Below are the code and all the weights of a small trained network. Each question names an input and a target symbol and asks about switching units off, where a switched-off unit gives its printed mean instead of its output.

import numpy as np


def w(rows, s, z=0):
    codes = np.array(rows[::2]) - 128.0
    scale = np.full(codes.shape[1], s)
    scale[-1] = z or s
    return codes * scale


def f(y):
    return y / 2 * (1 + np.tanh(0.7978845608 * (y + 0.044715 * y**3)))


def softmax(a):
    e = np.exp(a - a.max(-1, keepdims=True))
    return e / e.sum(-1, keepdims=True)


def log_softmax(a):
    a = a - a.max(-1, keepdims=True)
    return a - np.log(np.exp(a).sum(-1, keepdims=True))


def net(x, mask):
    ids = ['αζηθτφω'.index(c) for c in x.split()]
    T = len(ids)
    res = E[ids] + P[:T]
    u = 0
    for l in range(2):
        r = res
        for j in range(2):
            rows = slice(3 * j, 3 * j + 3)
            q, k, v = (r @ M[l][rows].T for M in (Q, K, V))
            z = softmax(np.where(np.tri(T) > 0, q @ k.T / 3**0.5, -1e9)) @ v
            o = O[l][rows]
            res = res + np.where(mask[u + j], z, o[:, -1]) @ o[:, :-1]
        u += 2
        y = f(res @ A[l][:, :-1].T + A[l][:, -1])
        res = res + np.where(mask[u : u + 4], y, B[l][:, -1]) @ B[l][:, :-1]
        u += 4
    return log_softmax(res[-1] @ U[:, :-1].T + U[:, -1])


Q, K, V, O, A, B = {}, {}, {}, {}, {}, {}
E = w([
[94,175,153],'α',
[115,163,105],'ζ',
[167,157,40],'η',
[138,179,115],'θ',
[158,148,2],'τ',
[89,162,231],'φ',
[157,134,105],'ω',
],0.0045)
P = w([
[48,141,116],'0',
[213,235,119],'1',
[215,80,181],'2',
[53,62,56],'3',
[160,249,121],'4',
[210,75,174],'5',
[76,46,84],'6',
[145,247,128],'7',
[206,74,173],'8',
[104,35,92],'9',
[131,253,117],'10',
[196,80,177],'11',
],0.0054)
Q[0] = w([
[191,143,221],'0.h1',
[132,49,199],'0.h1',
[150,250,125],'0.h1',
[65,158,187],'0.h2',
[117,137,97],'0.h2',
[168,105,132],'0.h2',
],0.016)
K[0] = w([
[232,66,212],'0.h1',
[98,35,195],'0.h1',
[232,247,137],'0.h1',
[195,169,190],'0.h2',
[107,162,155],'0.h2',
[118,79,76],'0.h2',
],0.013)
V[0] = w([
[251,90,165],'0.h1',
[184,204,113],'0.h1',
[140,157,117],'0.h1',
[140,55,162],'0.h2',
[31,63,162],'0.h2',
[236,148,118],'0.h2',
],0.012)
O[0] = w([
[246,119,100,134],'0.h1',
[139,194,60,254],'0.h1',
[116,145,112,173],'0.h1',
[166,82,160,46],'0.h2',
[106,122,220,34],'0.h2',
[185,104,51,171],'0.h2',
],0.013,0.0027)
A[0] = w([
[244,145,196,98],'0.n1',
[123,232,178,162],'0.n2',
[145,58,22,206],'0.n3',
[109,92,225,3],'0.n4',
],0.011,0.0027)
B[0] = w([
[8,181,3,156],'0.n1',
[114,218,201,184],'0.n2',
[94,122,216,255],'0.n3',
[202,130,199,125],'0.n4',
],0.011,0.0063)
Q[1] = w([
[97,45,154],'1.h1',
[183,183,217],'1.h1',
[85,233,193],'1.h1',
[8,62,89],'1.h2',
[166,27,95],'1.h2',
[220,96,1],'1.h2',
],0.0092)
K[1] = w([
[43,159,84],'1.h1',
[155,187,197],'1.h1',
[195,188,123],'1.h1',
[131,50,94],'1.h2',
[217,67,144],'1.h2',
[253,184,98],'1.h2',
],0.012)
V[1] = w([
[149,119,176],'1.h1',
[221,159,192],'1.h1',
[38,85,172],'1.h1',
[71,138,117],'1.h2',
[140,169,1],'1.h2',
[202,121,121],'1.h2',
],0.013)
O[1] = w([
[189,144,81,115],'1.h1',
[254,181,141,160],'1.h1',
[115,85,10,116],'1.h1',
[177,76,143,217],'1.h2',
[238,208,181,57],'1.h2',
[86,213,125,2],'1.h2',
],0.011,0.0083)
A[1] = w([
[226,118,163,206],'1.n1',
[50,207,90,3],'1.n2',
[204,28,178,204],'1.n3',
[137,246,116,209],'1.n4',
],0.013,0.0017)
B[1] = w([
[159,196,27,252],'1.n1',
[206,135,196,131],'1.n2',
[169,79,202,241],'1.n3',
[4,142,216,212],'1.n4',
],0.019,0.011)
U = w([
[19,66,138,215],'α',
[116,93,253,201],'ζ',
[130,175,131,98],'η',
[236,120,148,3],'θ',
[161,170,129,54],'τ',
[135,141,61,109],'φ',
[52,159,128,128],'ω',
],0.0058,0.0026)

Each question gives the input, a string of symbols that net reads in full, and the target symbol t.
The units are the heads (3 rows each of Q, K, V and O) and the neurons (one row each of A and B). Each row of codes is followed by its name. A weight is (code - 128) times the scale printed after its matrix; where a second scale follows, it is the last column's (O, A, B and U).
mask holds one flag per unit, layer by layer, with each layer's heads first. A switched-off unit (its flag False) gives its mean, the last column of its rows in O or B, instead of its output. The means were averaged over made-up inputs and are rounded, as every weight is.
A unit's drop is (log p(t) with every unit on - log p(t) with that unit switched off) / (log p(t) with every unit on - log p(t) with every unit switched off).
The circuit of an input: a set's keep is (log p(t) with only the set's units on - log p(t) with every unit switched off) / (log p(t) with every unit on - log p(t) with every unit switched off). Starting from all 12 units, units are removed one at a time, each time the one whose removal leaves the highest keep (on an exact tie, the one counted first), for as long as the keep stays at least 0.8.
units of the circuit, in order: the units of the circuit, biggest drop first
k most important neurons: the k neurons with the biggest drops, biggest first
k most important neurons of layer l: the k neurons of layer l with the biggest drops, biggest first
heads that matter: for each layer, one digit per head in row order, 1 if its drop is at least 0.15 and else 0, layers parted by /
input ω η η ζ φ θ φ η, target ω: units of the circuit, in order => 1.n4, 1.n1, 1.h2, 0.h1
input η θ ζ τ α, target η: 2 most important neurons => 1.n1, 1.n4
input α θ η α η φ θ ζ ζ ζ ζ, target α: units of the circuit, in order => 0.h2, 1.h2, 0.n2
input ω τ θ α η θ φ φ φ θ τ, target ω: 4 most important neurons => 1.n4, 1.n1, 0.n4, 1.n3
input φ α α θ ζ α ζ θ φ α, target ζ: heads that matter => 11 / 10
input ζ θ φ φ θ θ θ η θ α η, target ζ: 3 most important neurons => 0.n2, 0.n4, 1.n1
input θ θ ω η ω, target θ: 3 most important neurons => 0.n3, 0.n2, 1.n3
input α η τ, target θ: units of the circuit, in order => 1.n4, 1.n3
input θ φ α ζ φ φ α θ ζ θ, target ζ: units of the circuit, in order => 0.h1, 1.n3, 1.h2
input ω ζ ζ α η θ θ ω θ α ζ, target ω: 2 most important neurons of layer 0 => 0.n3, 0.n4
input ω α φ θ τ η θ τ θ τ η, target ω: units of the circuit, in order => 1.n4, 1.n1, 1.h2, 1.n3
input φ φ θ ω τ ω ζ θ, target φ: heads that matter => 01 / 11
input τ φ φ τ ζ θ φ θ θ ζ α, target τ: 3 most important neurons of layer 1 => 1.n1, 1.n4, 1.n3
input η θ ζ η ζ, target η: 3 most important neurons => 1.n1, 1.n4, 0.n2
input ω η ω θ η θ ω, target ζ: 2 most important neurons => 0.n1, 1.n1
input τ θ θ α ω ω α θ, target τ: 3 most important neurons => 1.n1, 0.n2, 0.n3
input θ α η τ ω η η, target ζ: units of the circuit, in order => 1.h2, 1.n3, 0.h1
input τ θ θ θ θ θ η ζ, target τ: 4 most important neurons => 1.n1, 0.n2, 1.n4, 0.n3
input ζ ζ ω φ φ, target ζ: units of the circuit, in order => 1.h2, 0.h1, 1.n3
input ω φ ζ ζ ζ ζ α θ, target ω: 3 most important neurons => 1.n4, 0.n3, 1.n1
input θ η θ θ η, target θ: most important neuron => 0.n3
